Here is a tiny trained network, its code and every weight. The questions are about switching its units off for an input and a class, where a switched-off unit gives its printed mean instead of its output.

import numpy as np


def w(rows, s, z=0):
    codes = np.array(rows[::2]) - 128.0
    scale = np.full(codes.shape[1], s)
    scale[-1] = z or s
    return codes * scale


def norm(h):
    return h / np.sqrt((h * h).mean(-1, keepdims=True) + 1e-5)


def f(y):
    return np.maximum(y, 0)


def log_softmax(a):
    a = a - a.max(-1, keepdims=True)
    return a - np.log(np.exp(a).sum(-1, keepdims=True))


def net(x, mask):
    res = np.array(x, float).reshape(1, 4) / 4 @ E
    u = 0
    for l in range(2):
        y = f(norm(res) @ A[l][:, :-1].T + A[l][:, -1])
        res = res + np.where(mask[u : u + 12], y, B[l][:, -1]) @ B[l][:, :-1]
        u += 12
    return log_softmax(norm(res)[-1] @ U[:, :-1].T + U[:, -1])


A, B = {}, {}
E = w([
[107,213,117,133,152,126,70,26,182,92,81],'x0',
[153,151,100,30,175,120,92,145,106,102,134],'x1',
[65,36,148,111,142,64,108,133,119,69,2],'x2',
[89,127,132,53,146,98,240,109,252,148,109],'x3',
],0.0084)
A[0] = w([
[137,123,130,132,109,105,169,114,160,113,134,79],'L0N0',
[133,112,136,252,106,131,115,124,144,138,111,21],'L0N1',
[148,144,129,50,126,134,52,160,96,122,128,24],'L0N2',
[116,172,133,159,129,146,72,72,135,117,93,63],'L0N3',
[139,132,129,131,121,138,141,150,115,138,176,113],'L0N4',
[134,136,132,165,117,131,88,124,87,104,128,62],'L0N5',
[121,84,125,156,137,115,90,134,83,113,76,117],'L0N6',
[123,70,134,135,122,143,147,183,73,133,139,2],'L0N7',
[121,96,107,130,130,112,136,134,152,134,85,112],'L0N8',
[138,182,108,175,141,141,115,115,131,146,175,73],'L0N9',
[146,147,115,175,129,130,100,143,116,136,158,125],'L0N10',
[136,111,144,144,111,118,109,142,84,123,122,92],'L0N11',
],0.017,0.0026)
B[0] = w([
[121,106,108,129,185,182,144,181,115,162,93,190],'L0N0',
[109,121,84,120,178,102,232,60,43,87,185,254],'L0N1',
[100,88,106,141,174,110,239,63,68,106,173,229],'L0N2',
[207,90,88,190,100,20,117,197,168,152,140,247],'L0N3',
[168,114,198,109,66,119,134,150,120,79,123,209],'L0N4',
[116,94,111,140,202,198,80,112,170,217,99,227],'L0N5',
[115,180,226,75,46,173,74,129,108,53,131,244],'L0N6',
[188,121,70,176,121,5,128,135,207,130,148,238],'L0N7',
[141,172,210,126,100,186,110,136,109,75,134,197],'L0N8',
[118,138,233,101,68,126,108,151,99,24,75,247],'L0N9',
[64,110,108,77,144,186,73,115,181,190,112,228],'L0N10',
[115,118,121,139,170,190,99,163,153,203,56,205],'L0N11',
],0.012,0.0092)
A[1] = w([
[115,179,71,145,106,78,92,48,174,132,108,25],'L1N0',
[92,143,65,132,180,205,74,152,100,208,108,61],'L1N1',
[140,208,117,182,166,132,80,61,139,93,105,124],'L1N2',
[192,124,58,195,117,5,88,205,151,149,142,114],'L1N3',
[76,162,98,90,183,221,205,188,197,234,87,1],'L1N4',
[45,147,94,210,112,144,207,71,69,135,165,16],'L1N5',
[119,118,74,106,96,79,124,183,103,176,132,98],'L1N6',
[122,156,61,71,205,100,147,72,38,95,160,14],'L1N7',
[140,205,146,74,34,191,105,117,110,149,175,78],'L1N8',
[152,125,158,108,136,115,175,165,161,71,134,31],'L1N9',
[94,128,97,143,175,115,217,55,86,114,174,115],'L1N10',
[163,154,106,145,133,104,178,122,127,145,156,155],'L1N11',
],0.012,0.0019)
B[1] = w([
[209,96,126,169,106,95,136,129,135,114,139,146],'L1N0',
[87,219,52,137,132,116,53,38,128,150,141,174],'L1N1',
[121,88,122,63,107,158,210,164,180,180,197,158],'L1N2',
[173,169,89,93,118,109,213,102,248,147,144,254],'L1N3',
[110,114,76,156,131,128,3,39,98,160,162,201],'L1N4',
[142,112,119,63,212,121,163,211,45,144,142,176],'L1N5',
[152,183,100,155,136,69,127,90,148,58,138,151],'L1N6',
[110,119,115,200,152,135,193,208,63,187,123,187],'L1N7',
[66,125,182,129,118,112,109,137,143,42,41,174],'L1N8',
[130,144,96,150,127,162,87,105,103,173,155,243],'L1N9',
[88,155,93,138,158,121,182,190,48,167,104,210],'L1N10',
[116,81,170,130,156,106,109,151,140,81,48,174],'L1N11',
],0.012,0.01)
U = w([
[202,122,98,116,76,56,165,135,251,137,157,203],'0',
[94,131,238,84,43,159,82,153,116,50,104,228],'1',
[90,114,61,131,146,159,7,56,131,208,150,40],'2',
[102,111,97,119,168,99,213,187,30,152,144,5],'3',
],0.011,0.0012)

Each question gives the input, the list of numbers given to net, and the class t.
The units are the neurons (one row each of A and B). Each row of codes is followed by its name. A weight is (code - 128) times the scale printed after its matrix; where a second scale follows, it is the last column's (A, B and U).
mask holds one flag per neuron, layer by layer. A switched-off neuron (its flag False) gives its mean, the last column of its row in B, instead of its output. The means were averaged over made-up inputs and are rounded, as every weight is.
A unit's drop is (log p(t) with every unit on - log p(t) with that unit switched off) / (log p(t) with every unit on - log p(t) with every unit switched off).
The circuit of an input: a set's keep is (log p(t) with only the set's units on - log p(t) with every unit switched off) / (log p(t) with every unit on - log p(t) with every unit switched off). Starting from the 12 units with the biggest drops (on a tie, the unit counted first), units are removed one at a time, each time the one whose removal leaves the highest keep (on an exact tie, the one counted first), for as long as the keep stays at least 0.8.
units of the circuit, in order: the units of the circuit, biggest drop first
unit that matters most: the unit with the biggest drop
k most important neurons: the k neurons with the biggest drops, biggest first
top k neurons in layer l: the k neurons of layer l with the biggest drops, biggest first
input [4,-3,-1,-2], class 0: units of the circuit, in order	(L0N3)
input [-5,-1,8,-4], class 1: top 2 neurons in layer 0	(L0N6; L0N3)
input [-6,4,-2,8], class 2: top 2 neurons in layer 0	(L0N3; L0N1)
input [-6,-2,5,3], class 0: top 2 neurons in layer 0	(L0N7; L0N9)
input [5,-3,-5,-1], class 0: 2 most important neurons	(L0N3; L0N6)
input [-2,3,-4,-6], class 2: top 3 neurons in layer 0	(L0N5; L0N10; L0N6)
input [6,-7,0,3], class 3: 3 most important neurons	(L0N1; L0N7; L1N10)
input [6,1,-7,7], class 1: 4 most important neurons	(L0N7; L0N9; L0N5; L0N1)
input [-5,5,0,-4], class 0: 2 most important neurons	(L0N7; L0N1)
input [3,7,-7,-6], class 1: 2 most important neurons	(L0N9; L0N1)
input [4,6,6,-2], class 1: top 3 neurons in layer 0	(L0N6; L0N1; L0N7)
input [6,-5,0,-3], class 0: 3 most important neurons	(L0N3; L0N2; L1N3)
input [5,-7,-6,2], class 3: 3 most important neurons	(L0N1; L0N6; L0N7)
input [4,8,2,-5], class 3: units of the circuit, in order	(L0N2)
input [-4,5,-5,-1], class 1: top 2 neurons in layer 0	(L0N4; L0N1)
input [-7,1,7,-7], class 0: 2 most important neurons	(L0N7; L0N9)
input [-5,-2,-7,-7], class 1: 3 most important neurons	(L0N9; L0N4; L0N3)
input [-7,-5,6,-2], class 0: 2 most important neurons	(L0N7; L0N9)
input [6,-6,-8,7], class 1: 3 most important neurons	(L0N9; L0N7; L0N5)
input [4,1,6,0], class 1: unit that matters most	L0N6
input [8,6,1,-1], class 0: 2 most important neurons	(L0N3; L0N1)
input [6,1,-7,-2], class 1: 2 most important neurons	(L0N9; L0N7)
input [-6,7,7,3], class 1: top 2 neurons in layer 1	(L1N3; L1N10)
input [5,1,-3,8], class 2: top 2 neurons in layer 0	(L0N1; L0N7)
input [-4,1,-2,7], class 2: 2 most important neurons	(L0N1; L1N4)
input [1,2,-6,8], class 2: top 3 neurons in layer 0	(L0N6; L0N1; L0N0)
input [-4,2,-5,8], class 2: top 2 neurons in layer 0	(L0N1; L0N3)
